Here is a tiny trained network, its code and every weight. The questions are about switching its units off for an input and a class, where a switched-off unit gives its printed mean instead of its output.

import numpy as np


def w(rows, s, z=0):
    codes = np.array(rows[::2]) - 128.0
    scale = np.full(codes.shape[1], s)
    scale[-1] = z or s
    return codes * scale


def f(y):
    return y / 2 * (1 + np.tanh(0.7978845608 * (y + 0.044715 * y**3)))


def log_softmax(a):
    a = a - a.max(-1, keepdims=True)
    return a - np.log(np.exp(a).sum(-1, keepdims=True))


def net(x, mask):
    res = np.array(x, float).reshape(1, 3) / 4 @ E
    y = f(res @ A[0][:, :-1].T + A[0][:, -1])
    res = res + np.where(mask, y, B[0][:, -1]) @ B[0][:, :-1]
    return log_softmax(res[-1] @ U[:, :-1].T + U[:, -1])


A, B = {}, {}
E = w([
[201,210,68,113,66,241,110],'x0',
[156,203,247,105,101,85,190],'x1',
[59,169,126,71,233,225,237],'x2',
],0.014)
A[0] = w([
[47,120,80,72,217,167,219,163],'N1',
[117,159,237,70,177,69,185,175],'N2',
[59,64,39,107,161,87,82,254],'N3',
[180,112,47,136,82,193,10,184],'N4',
[103,49,172,159,119,28,112,228],'N5',
[220,200,57,146,55,218,148,193],'N6',
[78,90,30,121,161,150,55,254],'N7',
[109,208,40,51,210,187,187,15],'N8',
[157,219,81,102,213,221,182,127],'N9',
[50,160,121,80,205,181,194,164],'N10',
[217,212,186,105,47,215,160,109],'N11',
[187,132,187,166,31,115,121,112],'N12',
],0.011,0.007)
B[0] = w([
[72,154,96,186,143,225,209,246],'N1',
[190,244,171,139,196,100,181,228],'N2',
[85,66,69,137,217,80,119,227],'N3',
[166,65,60,81,123,66,106,250],'N4',
[107,87,213,172,212,57,86,240],'N5',
[187,116,83,58,46,173,64,252],'N6',
[113,19,75,186,132,168,183,232],'N7',
[100,90,166,143,75,217,137,214],'N8',
[152,91,157,74,97,224,171,225],'N9',
[101,159,129,156,154,217,208,234],'N10',
[92,137,173,68,68,159,32,225],'N11',
[117,174,139,167,57,63,104,210],'N12',
],0.012,0.022)
U = w([
[79,57,92,175,207,58,78,169],'0',
[219,75,14,110,106,74,94,151],'1',
[40,129,64,218,196,131,208,110],'2',
[116,89,40,163,61,196,149,50],'3',
[186,195,202,191,170,41,75,218],'4',
[166,204,158,110,25,67,72,204],'5',
[130,245,166,142,197,125,215,49],'6',
[133,197,212,62,116,197,116,2],'7',
],0.012,0.0069)

Each question gives the input, the list of numbers given to net, and the class t.
The units are the neurons (one row each of A and B). Each row of codes is followed by its name. A weight is (code - 128) times the scale printed after its matrix; where a second scale follows, it is the last column's (A, B and U).
mask holds one flag per neuron, in row order. A switched-off neuron (its flag False) gives its mean, the last column of its row in B, instead of its output. The means were averaged over made-up inputs and are rounded, as every weight is.
A unit's drop is (log p(t) with every unit on - log p(t) with that unit switched off) / (log p(t) with every unit on - log p(t) with every unit switched off).
The circuit of an input: a set's keep is (log p(t) with only the set's units on - log p(t) with every unit switched off) / (log p(t) with every unit on - log p(t) with every unit switched off). Starting from all 12 units, units are removed one at a time, each time the one whose removal leaves the highest keep (on an exact tie, the one counted first), for as long as the keep stays at least 0.8.
units of the circuit, in order: the units of the circuit, biggest drop first
top k neurons: the k neurons with the biggest drops, biggest first
drop of u: that unit's drop, to one decimal
input [-8,1,4], class 6: units of the circuit, in order -> (N2)
input [6,-5,0], class 1: top 2 neurons -> (N4; N1)
input [8,1,8], class 7: top 3 neurons -> (N11; N7; N9)
input [0,6,5], class 6: top 4 neurons -> (N2; N6; N10; N1)
input [-4,8,1], class 6: top 3 neurons -> (N2; N4; N6)
input [0,1,6], class 6: top 3 neurons -> (N7; N6; N3)
input [0,7,5], class 6: top 3 neurons -> (N2; N6; N10)
input [0,3,-6], class 4: top 2 neurons -> (N6; N5)
input [-4,-6,0], class 0: top 2 neurons -> (N10; N3)
input [-3,-8,0], class 0: drop of N10 -> 0.1
input [-7,1,-2], class 4: drop of N7 -> 0.2
input [-8,6,0], class 4: drop of N5 -> 0.4
